Here is a tiny trained network, its code and every weight. The questions are about switching its units off for an input and a class, where a switched-off unit gives its printed mean instead of its output.

import numpy as np


def w(rows, s, z=0):
    codes = np.array(rows[::2]) - 128.0
    scale = np.full(codes.shape[1], s)
    scale[-1] = z or s
    return codes * scale


def norm(h):
    return h / np.sqrt((h * h).mean(-1, keepdims=True) + 1e-5)


def f(y):
    return np.maximum(y, 0)


def log_softmax(a):
    a = a - a.max(-1, keepdims=True)
    return a - np.log(np.exp(a).sum(-1, keepdims=True))


def net(x, mask):
    res = np.array(x, float).reshape(1, 2) / 4 @ E
    u = 0
    for l in range(2):
        y = f(norm(res) @ A[l][:, :-1].T + A[l][:, -1])
        res = res + np.where(mask[u : u + 14], y, B[l][:, -1]) @ B[l][:, :-1]
        u += 14
    return log_softmax(norm(res)[-1] @ U[:, :-1].T + U[:, -1])


A, B = {}, {}
E = w([
[211,173,96,141,52,91,87,90,249,201],'x0',
[176,94,108,65,130,129,33,190,128,87],'x1',
],0.002)
A[0] = w([
[97,124,105,141,130,96,110,132,131,109,32],'L0N1',
[109,84,160,124,148,105,137,144,185,111,55],'L0N2',
[117,154,150,96,127,161,143,113,115,35,154],'L0N3',
[115,182,141,156,145,154,209,56,64,130,142],'L0N4',
[7,109,125,158,152,136,157,146,72,81,229],'L0N5',
[136,188,144,166,118,100,110,115,147,138,118],'L0N6',
[154,205,113,97,139,144,144,148,92,143,32],'L0N7',
[152,160,127,121,107,87,99,103,133,124,154],'L0N8',
[178,156,80,172,111,127,126,9,184,126,242],'L0N9',
[135,70,154,118,120,140,132,154,103,148,34],'L0N10',
[176,74,74,119,81,61,104,143,192,142,254],'L0N11',
[177,71,125,105,123,147,49,174,103,85,136],'L0N12',
[181,135,87,52,150,105,100,151,157,96,197],'L0N13',
[99,118,141,58,132,117,165,192,113,114,130],'L0N14',
],0.002,0.00085)
B[0] = w([
[135,155,159,123,140,138,114,151,106,129,128],'L0N1',
[92,127,150,100,111,129,138,84,141,157,128],'L0N2',
[185,152,79,160,138,193,132,151,176,167,179],'L0N3',
[151,95,82,5,69,105,138,123,91,151,210],'L0N4',
[117,132,140,183,69,178,44,127,179,146,254],'L0N5',
[116,127,116,168,132,84,102,157,86,93,161],'L0N6',
[107,174,111,117,158,102,113,127,110,193,128],'L0N7',
[105,158,94,152,160,158,141,187,93,112,164],'L0N8',
[124,56,125,182,140,198,128,154,60,100,216],'L0N9',
[125,131,137,122,114,131,173,52,154,124,142],'L0N10',
[126,145,169,161,190,157,109,128,53,62,219],'L0N11',
[97,105,117,134,82,87,193,113,96,211,219],'L0N12',
[109,84,114,142,83,105,231,102,93,165,203],'L0N13',
[122,169,141,153,102,155,68,130,166,119,180],'L0N14',
],0.002,0.0028)
A[1] = w([
[114,104,126,92,130,130,141,128,72,134,155],'L1N1',
[87,121,169,72,216,126,145,148,119,73,107],'L1N2',
[152,166,114,144,100,120,148,96,153,150,190],'L1N3',
[96,175,156,135,145,100,184,85,168,133,68],'L1N4',
[125,111,143,87,97,158,104,124,152,131,64],'L1N5',
[178,172,117,140,110,91,96,95,210,119,71],'L1N6',
[172,129,126,153,139,101,105,136,183,179,29],'L1N7',
[128,126,172,166,136,118,180,76,95,126,254],'L1N8',
[107,140,120,115,75,149,102,142,176,160,79],'L1N9',
[173,127,116,2,147,96,95,159,145,115,56],'L1N10',
[129,193,119,130,119,111,121,105,197,134,88],'L1N11',
[136,133,152,155,141,159,116,129,97,92,144],'L1N12',
[134,100,136,60,139,126,92,146,138,86,78],'L1N13',
[177,153,107,132,115,103,100,123,181,118,46],'L1N14',
],0.0039,0.00073)
B[1] = w([
[158,174,141,164,149,106,100,111,183,113,250],'L1N1',
[154,189,173,165,141,180,104,68,200,140,218],'L1N2',
[76,132,159,103,151,154,128,140,123,101,214],'L1N3',
[136,47,79,4,62,77,132,107,48,200,180],'L1N4',
[161,119,106,133,155,75,164,137,127,133,162],'L1N5',
[61,138,164,144,166,181,124,123,124,85,208],'L1N6',
[122,152,160,137,169,136,128,127,136,83,195],'L1N7',
[168,101,110,98,125,105,80,172,148,118,248],'L1N8',
[208,124,108,172,144,70,120,179,112,100,175],'L1N9',
[58,108,110,93,74,87,226,73,68,200,211],'L1N10',
[148,119,136,110,163,128,106,162,86,95,168],'L1N11',
[161,144,106,133,126,76,131,128,163,130,205],'L1N12',
[105,110,123,107,88,121,191,81,115,174,208],'L1N13',
[70,144,166,142,164,198,137,100,146,130,193],'L1N14',
],0.0034,0.0024)
U = w([
[85,170,198,186,207,228,83,105,143,68,149],'0',
[93,63,102,44,46,92,183,92,67,218,146],'1',
[245,127,51,185,134,25,80,230,176,92,133],'2',
[137,227,84,2,226,62,218,225,218,109,10],'3',
[152,235,92,6,212,65,233,223,202,90,2],'4',
],0.0083,0.0088)

Each question gives the input, the list of numbers given to net, and the class t.
The units are the neurons (one row each of A and B). Each row of codes is followed by its name. A weight is (code - 128) times the scale printed after its matrix; where a second scale follows, it is the last column's (A, B and U).
mask holds one flag per neuron, layer by layer. A switched-off neuron (its flag False) gives its mean, the last column of its row in B, instead of its output. The means were averaged over made-up inputs and are rounded, as every weight is.
A unit's drop is (log p(t) with every unit on - log p(t) with that unit switched off) / (log p(t) with every unit on - log p(t) with every unit switched off).
The circuit of an input: a set's keep is (log p(t) with only the set's units on - log p(t) with every unit switched off) / (log p(t) with every unit on - log p(t) with every unit switched off). Starting from the 12 units with the biggest drops (on a tie, the unit counted first), units are removed one at a time, each time the one whose removal leaves the highest keep (on an exact tie, the one counted first), for as long as the keep stays at least 0.8.
units of the circuit, in order: the units of the circuit, biggest drop first
k most important neurons: the k neurons with the biggest drops, biggest first
top k neurons in layer l: the k neurons of layer l with the biggest drops, biggest first
drop of u: that unit's drop, to one decimal
input [5,-5], class 0: top neuron in layer 0 -> L0N12
input [8,7], class 0: 2 most important neurons -> L1N14, L1N6
input [-5,6], class 1: units of the circuit, in order -> L1N13, L1N10
input [3,-2], class 2: 3 most important neurons -> L0N9, L0N11, L0N5
input [6,7], class 1: 2 most important neurons -> L1N10, L0N5
input [-3,1], class 2: 2 most important neurons -> L0N5, L0N11
input [7,8], class 1: 2 most important neurons -> L1N10, L0N5
input [-5,7], class 1: units of the circuit, in order -> L1N10, L1N13
input [-4,5], class 1: 3 most important neurons -> L1N13, L0N11, L0N9
input [-5,-6], class 1: 2 most important neurons -> L1N4, L0N11
input [-2,3], class 2: top 2 neurons in layer 0 -> L0N4, L0N12
input [0,2], class 2: 2 most important neurons -> L1N10, L1N1
input [3,-3], class 2: top 3 neurons in layer 0 -> L0N9, L0N5, L0N12
input [-3,-2], class 2: 2 most important neurons -> L0N5, L0N11
input [0,-2], class 2: most important neuron -> L1N10
input [2,-1], class 2: drop of L0N9 -> 0.1
input [5,7], class 1: drop of L1N10 -> 1.7
input [-3,2], class 2: drop of L0N5 -> 0.5
